Each row has two labels, one from each of two sets.
0.23  -0.55  3.01  1.27  -7.20  -1.39  -1.65  -1.08  -2.32  -1.95  -2.16  -3.63  -1.53  3.02  3.14  -0.41  0.43  4.74  1.45  -2.43  2.08  -1.42  0.74  3.00  1.12  1.42  0.44  -4.08  -0.83  -2.57  1.71  -0.48  -0.25  5.07  -0.30  3.66  -3.98  -0.48  0.22  0.41  -4.16  -0.12  0.83  4.74  1.27  2.05  -1.55  -0.96  -0.47  1.87  -3.44  -0.74  -1.25  0.17  -2.23  -2.20  -0.95
(68) & [70]
-2.82  -1.04  0.45  -1.31  -0.71  -3.45  0.67  -1.79  -0.55  1.45  -1.10  -2.18  -2.82  4.25  0.39  -0.19  -0.83  2.21  4.75  -2.03  -0.10  -3.23  0.47  -1.60  -1.16  -0.41  0.83  0.27  -0.67  -2.51  0.23  0.31  -0.51  1.81  2.31  -0.24  5.65  -0.18  2.72  -0.16  2.46  -1.45  0.84  0.04  1.51  1.74  1.47  1.13  0.27  2.77  3.36  0.19  0.99  0.23  0.55  -2.42  -1.42
(69) & [75]
-1.98  -1.28  0.66  -0.95  -1.62  -3.32  1.90  -0.90  -1.36  -0.92  -0.02  -1.13  -2.70  1.98  2.13  -0.06  -0.09  2.34  3.44  1.02  0.15  -1.75  -0.21  1.40  -0.44  0.37  -0.23  -2.31  -0.29  -1.83  -2.24  -0.95  1.61  3.93  0.50  -0.27  -1.52  0.94  0.94  0.36  -0.98  1.88  -0.42  -0.21  3.68  2.55  -0.87  1.40  0.60  2.20  -0.69  0.77  0.02  0.42  -1.47  -2.83  -0.49
(68) & [75]
0.62  -1.29  -0.25  2.91  -6.47  -2.49  -0.96  -1.37  -1.44  -1.17  -4.91  -1.97  -2.14  1.12  1.97  1.06  1.73  4.23  0.52  0.57  1.94  -0.83  -0.46  4.37  0.82  1.00  0.22  -1.99  0.52  -3.19  1.93  -1.00  0.30  3.75  -0.84  0.32  -2.78  0.22  -0.35  -0.23  -4.78  -1.68  -0.22  4.04  -1.09  1.25  -0.72  1.36  0.41  2.34  -3.32  -3.74  -0.73  -0.15  -1.92  -0.72  -1.18
(68) & [70]
-3.09  -4.38  1.32  -0.24  -2.88  -5.64  -0.21  -0.53  -0.46  -1.44  -2.17  -3.11  -3.55  2.78  2.80  0.00  -2.37  2.31  3.87  0.41  0.67  -1.69  -2.20  1.13  -0.92  0.68  -0.76  -2.01  -0.59  -2.85  -0.97  -3.20  1.95  4.07  0.42  -1.26  -1.27  1.50  3.03  -2.33  -0.08  -0.79  -1.08  0.93  3.26  3.51  1.52  1.10  0.48  4.76  0.49  1.05  -1.49  0.97  -1.32  -2.70  -0.74
(68) & [67]
1.18  -2.87  -0.37  1.70  -8.16  -3.30  -0.92  -3.08  -3.40  -0.02  -5.42  -1.63  -3.97  0.08  1.64  0.14  4.01  5.32  0.75  3.05  1.52  -2.96  0.02  4.42  0.81  1.80  -1.54  1.12  0.54  -4.88  1.54  0.24  0.05  4.12  -0.65  0.50  -2.02  1.27  -1.56  -0.46  -7.54  -4.13  -0.85  4.72  -1.96  -0.25  -1.22  1.27  0.67  4.22  -3.44  -4.30  -0.06  -1.72  -2.62  -2.29  -2.04
(76) & [70]
-2.74  -2.63  1.75  0.62  -3.25  -3.50  1.08  0.04  0.37  -2.58  -1.61  -3.70  -2.69  2.26  2.76  1.02  -1.53  3.20  2.72  -2.53  1.08  -1.07  -1.29  2.40  0.33  0.73  -0.02  -4.39  -0.83  -1.80  -0.12  -3.03  0.86  5.30  0.46  0.82  -2.62  -0.75  0.36  -1.31  -2.79  -1.37  -1.14  1.69  1.29  3.14  -0.87  0.06  0.22  4.45  -1.26  -0.10  -0.82  0.77  -0.87  -2.82  -1.22
(78) & [67]
-3.95  -0.90  1.24  -2.69  -1.28  -4.08  2.01  -1.22  -1.31  -1.37  -1.18  -2.56  -2.00  2.85  0.97  0.67  0.22  3.58  3.28  -0.63  0.58  -1.95  0.06  0.00  -0.58  -0.21  -0.79  -2.79  -1.05  -1.44  -1.64  -1.29  0.56  2.10  -0.83  -1.54  -1.96  1.85  2.44  -3.15  -1.89  1.86  -0.45  1.34  3.71  3.98  -1.71  0.34  -0.68  2.94  0.70  -0.43  -0.02  1.88  -1.01  -2.77  -1.14
(78) & [75]
-1.79  -3.73  3.70  1.26  -3.74  -4.66  0.44  0.47  -0.67  -1.34  -1.35  -2.25  -2.74  0.77  2.44  0.26  -1.55  1.18  1.29  0.71  0.46  -1.03  -1.65  1.70  -0.45  0.42  -0.12  -3.40  0.94  -1.50  -0.52  -3.64  1.71  3.63  -1.00  -0.54  -2.01  -0.01  -0.17  -0.41  -0.61  1.19  -0.63  2.24  4.34  4.25  -0.08  0.56  0.30  4.65  -0.65  3.14  -2.68  0.75  -3.44  -1.47  0.44
(68) & [67]
-1.95  -2.94  -0.11  -0.89  -3.32  -6.04  1.22  -2.37  -1.96  -0.42  -2.95  -2.48  -3.94  2.18  0.93  1.01  0.72  2.49  3.08  0.28  0.80  -1.41  -0.30  1.95  -1.14  -0.12  -0.31  -0.18  -0.19  -3.18  -1.24  -0.99  0.70  2.49  0.12  -1.13  -1.38  1.44  1.01  -2.49  -1.88  -1.40  -1.46  1.82  1.44  2.69  -0.49  2.03  0.39  3.81  0.55  -1.30  0.51  0.51  -1.53  -1.86  -1.15
(69) & [75]
-2.58  -2.75  0.60  -1.33  -2.94  -4.94  0.67  -1.91  -2.32  0.49  -1.89  -2.37  -3.35  3.51  0.97  0.23  -0.14  3.18  3.52  0.69  0.10  -3.58  0.03  -0.16  -1.58  -0.87  -1.05  -0.20  -0.81  -3.10  -1.55  -0.58  1.09  2.59  1.11  -1.47  -0.05  1.39  1.86  -2.46  0.20  -0.75  -0.33  1.03  2.43  2.64  0.90  2.57  0.68  3.76  2.43  -0.07  0.58  0.48  -0.92  -1.43  -1.78
(69) & [75]
-1.63  -0.62  0.58  -0.12  -1.74  -3.42  1.17  -0.65  -1.99  0.40  -1.31  -2.64  -2.13  2.54  2.41  -0.50  -1.38  2.48  3.37  0.91  -0.45  -3.31  -0.01  2.22  -0.98  -0.70  0.19  -0.96  -0.54  -1.96  -1.81  -0.56  1.58  3.47  0.59  -0.04  -0.56  0.78  1.30  -1.74  0.23  2.06  0.33  1.71  3.36  2.74  -0.55  1.62  0.70  1.94  1.36  0.06  1.62  0.84  -1.42  -1.83  -0.51
(68) & [75]
-1.85  -2.11  1.87  -1.38  -1.39  -3.71  2.71  -0.98  -2.61  -1.68  -1.15  -1.44  -3.95  2.10  1.56  -0.27  -0.54  1.91  3.75  2.13  0.55  -1.91  -0.89  -1.13  -0.70  -0.78  -0.89  -2.87  -0.43  -1.62  -1.73  -1.31  1.22  3.08  0.57  -1.31  -1.05  2.97  1.26  -2.01  -0.44  0.85  -0.51  0.95  3.56  3.05  0.17  0.91  0.89  3.64  0.55  0.43  -0.09  0.60  -2.97  -3.38  -0.90
(68) & [75]
-0.84  -2.88  2.70  0.80  -6.17  -2.98  0.76  -1.34  -2.28  -2.34  -1.97  -2.12  -3.00  1.61  2.16  0.75  0.86  2.58  2.02  1.23  1.37  -2.02  -0.90  -0.03  -0.50  1.50  -1.02  -2.71  0.49  -2.47  1.30  -1.57  1.03  3.45  0.00  -0.64  -2.50  1.68  1.12  -2.76  -2.02  -0.89  -0.86  2.26  1.67  2.79  -0.01  0.19  -0.11  4.61  -0.59  -0.50  0.35  0.20  -3.10  -2.25  -1.30
(69) & [67]
-2.38  0.62  0.68  -1.69  1.88  -2.75  2.09  0.37  0.71  0.33  -1.16  -2.36  -0.77  1.65  0.77  -0.30  -1.33  1.45  1.65  -0.10  0.11  1.88  0.15  -0.52  -0.66  -0.69  -1.20  -3.21  -0.85  0.24  -2.55  0.65  0.55  2.14  1.73  -1.63  -0.51  -0.14  0.46  -2.63  -0.08  2.51  -0.14  -0.39  2.28  2.17  -0.62  0.27  1.10  0.56  0.36  0.14  -0.98  -1.25  -0.37  -2.47  0.56
(78) & [75]
-2.02  -3.66  0.96  -1.37  -2.80  -6.47  1.22  -2.84  -1.82  -1.10  -2.51  -3.33  -5.37  1.35  2.18  1.32  1.31  4.27  2.97  2.02  0.63  -2.42  -0.42  3.03  -0.68  0.04  0.08  -0.79  -0.76  -2.58  -1.83  -1.82  1.03  4.07  0.75  -0.81  -2.06  1.85  0.70  -2.98  -3.06  -0.21  -2.29  1.48  2.83  3.47  -0.87  2.24  1.26  5.12  -0.61  -0.44  0.25  -0.24  -1.76  -3.32  -1.05
(68) & [75]
